Here is a tiny trained network, its code and every weight. The questions are about switching its units off for an input and a class, where a switched-off unit gives its printed mean instead of its output.

import numpy as np


def w(rows, s, z=0):
    codes = np.array(rows[::2]) - 128.0
    scale = np.full(codes.shape[1], s)
    scale[-1] = z or s
    return codes * scale


def f(y):
    return y / 2 * (1 + np.tanh(0.7978845608 * (y + 0.044715 * y**3)))


def log_softmax(a):
    a = a - a.max(-1, keepdims=True)
    return a - np.log(np.exp(a).sum(-1, keepdims=True))


def net(x, mask):
    res = np.array(x, float).reshape(1, 6) / 4 @ E
    y = f(res @ A[0][:, :-1].T + A[0][:, -1])
    res = res + np.where(mask, y, B[0][:, -1]) @ B[0][:, :-1]
    return log_softmax(res[-1] @ U[:, :-1].T + U[:, -1])


A, B = {}, {}
E = w([
[235,94,129,112,175,145,174,45,63,54],'x0',
[192,52,49,89,52,165,105,166,178,165],'x1',
[93,118,186,138,73,207,89,2,123,173],'x2',
[174,217,123,177,57,178,190,167,60,141],'x3',
[183,137,161,239,193,175,62,153,175,127],'x4',
[138,105,199,55,125,171,62,213,63,102],'x5',
],0.0079)
A[0] = w([
[151,229,126,141,39,235,194,149,67,136,162],'N0',
[89,110,166,115,96,208,129,53,106,170,64],'N1',
[116,134,82,148,141,110,184,92,186,136,111],'N2',
[199,137,145,188,152,187,100,152,166,158,139],'N3',
[121,150,80,164,152,93,175,92,160,149,85],'N4',
[207,119,146,115,180,141,139,84,120,94,81],'N5',
[65,173,154,107,100,132,104,177,195,148,79],'N6',
[75,119,132,20,60,55,195,113,82,122,144],'N7',
[59,130,226,154,170,92,167,164,90,155,32],'N8',
[81,101,94,60,113,114,140,108,93,132,108],'N9',
[55,201,253,176,221,56,200,76,74,99,49],'N10',
[162,85,139,132,195,113,177,104,63,38,100],'N11',
[171,123,154,217,185,179,71,154,206,114,145],'N12',
[95,64,129,90,164,59,82,70,165,118,114],'N13',
[218,32,61,119,16,171,137,135,190,124,46],'N14',
[141,137,82,195,100,93,172,84,181,149,105],'N15',
[130,121,201,56,134,187,104,183,80,119,97],'N16',
[131,97,180,135,143,182,46,188,73,105,150],'N17',
[127,88,165,135,105,192,139,41,98,192,30],'N18',
[153,54,105,101,73,174,113,166,143,122,67],'N19',
[139,97,213,99,139,147,114,183,90,137,138],'N20',
[205,89,139,94,160,181,186,52,113,118,94],'N21',
[108,113,168,132,94,183,117,53,133,155,5],'N22',
[59,159,146,140,88,107,106,166,189,154,124],'N23',
[172,122,49,109,197,42,196,227,106,78,115],'N24',
[152,115,199,35,99,129,116,177,102,111,127],'N25',
[76,63,141,88,199,127,112,111,139,126,97],'N26',
[120,64,104,104,175,107,71,104,161,148,139],'N27',
[84,59,140,79,196,113,71,103,195,98,137],'N28',
[174,85,111,139,185,171,142,79,99,42,110],'N29',
[55,138,126,169,99,113,97,172,143,159,104],'N30',
[206,52,53,130,67,118,112,123,169,185,54],'N31',
[97,137,94,40,56,103,172,95,119,129,100],'N32',
[118,106,44,191,148,126,174,74,161,147,135],'N33',
[88,118,148,143,82,171,81,53,120,119,29],'N34',
[103,113,150,132,158,124,88,96,164,96,119],'N35',
[164,186,95,182,60,124,145,133,53,159,125],'N36',
[53,143,155,167,123,111,75,173,153,206,131],'N37',
[133,200,84,154,134,73,145,46,179,146,117],'N38',
[236,77,115,98,118,128,128,88,112,91,116],'N39',
[126,155,176,163,125,60,130,65,81,78,100],'N40',
],0.0075,0.002)
B[0] = w([
[165,205,87,96,184,151,170,171,76,172,247],'N0',
[159,118,154,203,232,96,58,194,207,131,182],'N1',
[100,91,103,131,164,154,98,121,77,134,175],'N2',
[158,183,142,126,162,72,189,52,144,75,191],'N3',
[74,109,79,148,123,146,83,119,119,101,175],'N4',
[158,87,128,121,65,139,183,139,113,148,177],'N5',
[143,57,137,133,89,183,171,134,133,162,186],'N6',
[188,135,110,176,140,82,181,50,204,71,228],'N7',
[80,98,152,154,89,81,110,125,124,158,176],'N8',
[153,145,123,140,161,100,173,88,138,120,173],'N9',
[78,166,194,156,72,75,96,126,73,164,254],'N10',
[138,75,137,136,74,130,136,146,123,165,204],'N11',
[195,162,95,116,86,36,234,18,198,21,210],'N12',
[169,203,128,63,162,190,168,150,89,223,195],'N13',
[62,176,201,155,71,3,87,140,81,144,220],'N14',
[86,108,61,135,179,167,86,116,82,79,190],'N15',
[61,56,58,133,178,176,69,76,64,54,197],'N16',
[90,116,87,160,155,123,110,78,99,78,199],'N17',
[155,118,151,169,181,140,84,181,207,157,179],'N18',
[83,152,136,152,100,79,96,120,78,115,179],'N19',
[69,95,52,149,150,134,94,78,78,53,181],'N20',
[178,75,139,129,63,149,147,164,136,187,196],'N21',
[161,106,131,197,217,137,70,181,214,140,167],'N22',
[165,68,115,143,69,160,187,134,134,200,193],'N23',
[164,89,162,225,239,122,56,211,232,185,248],'N24',
[110,103,95,151,171,116,104,86,104,77,194],'N25',
[119,167,125,73,170,137,146,134,100,176,171],'N26',
[162,214,118,99,154,119,159,137,71,182,177],'N27',
[167,178,105,78,156,156,159,149,73,190,202],'N28',
[167,85,123,137,71,145,168,127,120,189,193],'N29',
[186,77,115,156,64,170,158,120,159,182,182],'N30',
[16,170,211,130,87,66,66,132,65,147,199],'N31',
[167,134,128,158,145,93,186,32,186,88,197],'N32',
[54,77,60,122,148,185,88,99,58,89,194],'N33',
[137,106,111,164,200,98,101,180,192,151,164],'N34',
[149,161,128,119,139,104,148,137,104,140,151],'N35',
[166,146,145,60,197,181,149,136,83,180,198],'N36',
[185,78,145,143,64,147,166,119,95,157,204],'N37',
[74,98,99,143,138,168,56,115,63,74,197],'N38',
[139,90,155,144,86,147,143,143,98,176,192],'N39',
[95,116,184,164,86,107,121,124,117,163,178],'N40',
],0.0064,0.009)
U = w([
[139,89,148,216,224,108,55,247,241,153,104],'0',
[50,55,18,151,147,179,65,77,58,81,133],'1',
[50,178,227,162,48,32,84,143,83,157,149],'2',
[168,17,130,154,11,185,186,152,137,186,102],'3',
[168,178,108,154,132,57,201,24,199,75,179],'4',
[156,254,95,64,189,181,156,184,69,184,154],'5',
[99,159,113,111,99,162,110,146,160,108,253],'6',
[94,158,151,81,88,166,106,162,207,75,3],'7',
],0.0079,0.0021)

Each question gives the input, the list of numbers given to net, and the class t.
The units are the neurons (one row each of A and B). Each row of codes is followed by its name. A weight is (code - 128) times the scale printed after its matrix; where a second scale follows, it is the last column's (A, B and U).
mask holds one flag per neuron, in row order. A switched-off neuron (its flag False) gives its mean, the last column of its row in B, instead of its output. The means were averaged over made-up inputs and are rounded, as every weight is.
A unit's drop is (log p(t) with every unit on - log p(t) with that unit switched off) / (log p(t) with every unit on - log p(t) with every unit switched off).
The circuit of an input: a set's keep is (log p(t) with only the set's units on - log p(t) with every unit switched off) / (log p(t) with every unit on - log p(t) with every unit switched off). Starting from the 12 units with the biggest drops (on a tie, the unit counted first), units are removed one at a time, each time the one whose removal leaves the highest keep (on an exact tie, the one counted first), for as long as the keep stays at least 0.8.
units of the circuit, in order: the units of the circuit, biggest drop first
most important unit: the unit with the biggest drop
top k neurons: the k neurons with the biggest drops, biggest first
drop when u is switched off: that unit's drop, to one decimal
input [8,-8,3,-2,2,2], class 2: top 2 neurons	N10; N40
input [-6,1,2,8,-5,0], class 5: units of the circuit, in order	N0
input [-4,7,4,0,-2,-6], class 2: top 3 neurons	N14; N31; N16
input [-5,2,-7,-8,7,5], class 5: top 2 neurons	N28; N27
input [7,7,8,-8,7,5], class 0: top 4 neurons	N22; N1; N18; N34
input [0,-3,1,-8,6,-7], class 5: top 2 neurons	N13; N28
input [5,-1,8,-3,8,-8], class 0: top 3 neurons	N18; N22; N1
input [-5,-2,2,6,-6,3], class 4: units of the circuit, in order	N7; N32
input [-8,-7,0,-5,-6,-4], class 3: units of the circuit, in order	N23; N30
input [-5,-6,7,7,5,3], class 0: top 3 neurons	N1; N22; N34
input [-8,-8,1,-2,6,-8], class 1: top 2 neurons	N38; N15
input [8,-5,6,-1,-5,-7], class 3: top 2 neurons	N21; N29
input [1,5,6,-8,8,-5], class 4: top 3 neurons	N12; N3; N0
input [6,-6,-2,-5,-8,-8], class 1: most important unit	N38
input [0,-5,-4,-2,7,-6], class 4: top 3 neurons	N12; N16; N3
input [-1,-7,-5,0,-5,8], class 1: top 2 neurons	N16; N20
input [8,-4,8,5,5,6], class 0: top 3 neurons	N1; N18; N22
input [-1,5,5,-5,-4,0], class 0: top 3 neurons	N1; N22; N10
input [-7,-1,5,-2,-4,-4], class 3: drop when N23 is switched off	0.2
input [1,-4,-1,-7,-7,1], class 4: most important unit	N7
input [-6,6,-2,2,-6,-4], class 2: drop when N5 is switched off	0.1
input [-4,0,-2,0,3,5], class 1: drop when N20 is switched off	0.1
input [-2,2,-8,6,-5,-5], class 0: drop when N24 is switched off	1.4
